Below are the code and all the weights of a small trained network. Each question names an input and a class and asks about switching units off, where a switched-off unit gives its printed mean instead of its output.

import numpy as np


def w(rows, s, z=0):
    codes = np.array(rows[::2]) - 128.0
    scale = np.full(codes.shape[1], s)
    scale[-1] = z or s
    return codes * scale


def f(y):
    return np.maximum(y, 0)


def log_softmax(a):
    a = a - a.max(-1, keepdims=True)
    return a - np.log(np.exp(a).sum(-1, keepdims=True))


def net(x, mask):
    res = np.array(x, float).reshape(1, 3) / 4 @ E
    y = f(res @ A[0][:, :-1].T + A[0][:, -1])
    res = res + np.where(mask, y, B[0][:, -1]) @ B[0][:, :-1]
    return log_softmax(res[-1] @ U[:, :-1].T + U[:, -1])


A, B = {}, {}
E = w([
[73,48,93,60,17,203,254,68],'x0',
[202,169,52,198,107,124,149,202],'x1',
[74,106,45,109,82,171,154,96],'x2',
],0.0037)
A[0] = w([
[170,143,124,197,134,124,124,149,186],'neuron 0',
[109,116,195,79,134,128,127,111,167],'neuron 1',
[138,137,127,146,141,123,107,137,123],'neuron 2',
[139,142,172,144,152,124,73,136,250],'neuron 3',
[116,117,177,86,130,127,133,116,172],'neuron 4',
[112,110,61,100,93,136,201,118,237],'neuron 5',
[136,143,162,135,150,123,89,136,226],'neuron 6',
[112,119,185,88,133,129,125,113,160],'neuron 7',
[114,114,70,104,99,134,187,120,226],'neuron 8',
[151,154,113,191,160,117,71,152,138],'neuron 9',
[114,126,196,90,139,126,119,115,159],'neuron 10',
[129,131,130,135,137,126,114,131,147],'neuron 11',
[121,121,157,101,130,128,131,122,163],'neuron 12',
[144,144,143,168,172,114,59,148,177],'neuron 13',
[203,149,137,203,132,112,149,165,188],'neuron 14',
[121,122,156,103,129,127,131,121,162],'neuron 15',
[149,130,123,183,131,135,114,133,178],'neuron 16',
[42,82,59,5,95,140,173,83,173],'neuron 17',
],0.013,0.0022)
B[0] = w([
[185,138,123,168,129,133,107,129,186],'neuron 0',
[125,103,144,71,141,89,139,140,177],'neuron 1',
[120,138,120,148,121,125,121,122,153],'neuron 2',
[97,130,140,152,133,58,105,119,198],'neuron 3',
[121,112,140,83,138,103,137,134,168],'neuron 4',
[152,118,114,95,118,226,168,137,212],'neuron 5',
[108,127,135,141,134,72,112,120,183],'neuron 6',
[127,107,142,81,138,94,137,139,169],'neuron 7',
[146,121,116,101,119,209,161,135,199],'neuron 8',
[121,162,116,194,111,131,105,116,200],'neuron 9',
[129,103,140,84,138,80,137,140,169],'neuron 10',
[120,131,129,139,124,121,125,127,144],'neuron 11',
[122,119,135,101,134,113,133,132,154],'neuron 12',
[89,150,118,181,117,91,105,111,206],'neuron 13',
[219,123,117,150,138,124,108,134,201],'neuron 14',
[123,120,135,102,133,113,133,132,153],'neuron 15',
[157,138,130,160,126,135,114,125,164],'neuron 16',
[2,159,125,109,107,198,147,103,254],'neuron 17',
],0.032,0.0081)
U = w([
[126,230,108,254,116,98,61,59,86],'0',
[241,103,91,141,123,179,149,227,35],'1',
[106,39,187,74,217,49,122,166,254],'2',
[40,137,115,85,70,216,186,96,130],'3',
],0.0056,0.00027)

Each question gives the input, the list of numbers given to net, and the class t.
The units are the neurons (one row each of A and B). Each row of codes is followed by its name. A weight is (code - 128) times the scale printed after its matrix; where a second scale follows, it is the last column's (A, B and U).
mask holds one flag per neuron, in row order. A switched-off neuron (its flag False) gives its mean, the last column of its row in B, instead of its output. The means were averaged over made-up inputs and are rounded, as every weight is.
A unit's drop is (log p(t) with every unit on - log p(t) with that unit switched off) / (log p(t) with every unit on - log p(t) with every unit switched off).
The circuit of an input: a set's keep is (log p(t) with only the set's units on - log p(t) with every unit switched off) / (log p(t) with every unit on - log p(t) with every unit switched off). Starting from the 12 units with the biggest drops (on a tie, the unit counted first), units are removed one at a time, each time the one whose removal leaves the highest keep (on an exact tie, the one counted first), for as long as the keep stays at least 0.8.
units of the circuit, in order: the units of the circuit, biggest drop first
unit that matters most: the unit with the biggest drop
top k neurons: the k neurons with the biggest drops, biggest first
drop when u is switched off: that unit's drop, to one decimal
input [-1,2,1], class 0: units of the circuit, in order -> (neuron 5; neuron 8)
input [-4,-5,7], class 2: units of the circuit, in order -> (neuron 5; neuron 9)
input [1,4,-4], class 0: unit that matters most -> neuron 5
input [1,-8,0], class 2: top 2 neurons -> (neuron 1; neuron 10)
input [-3,-3,3], class 2: top 3 neurons -> (neuron 17; neuron 9; neuron 0)
input [1,4,-2], class 1: top 2 neurons -> (neuron 17; neuron 13)
input [-2,3,3], class 0: units of the circuit, in order -> (neuron 5; neuron 8)
input [2,4,-7], class 0: top 2 neurons -> (neuron 5; neuron 8)
input [-4,-5,-5], class 2: units of the circuit, in order -> (neuron 10; neuron 17)
input [-2,8,3], class 0: top 2 neurons -> (neuron 9; neuron 5)
input [0,7,-3], class 0: drop when neuron 5 is switched off -> 0.1
input [-7,-7,1], class 2: drop when neuron 14 is switched off -> 0.1
input [1,8,4], class 1: drop when neuron 17 is switched off -> 0.2
input [5,-1,-8], class 2: drop when neuron 17 is switched off -> 0.3
input [-5,-5,8], class 2: top neuron -> (neuron 5)
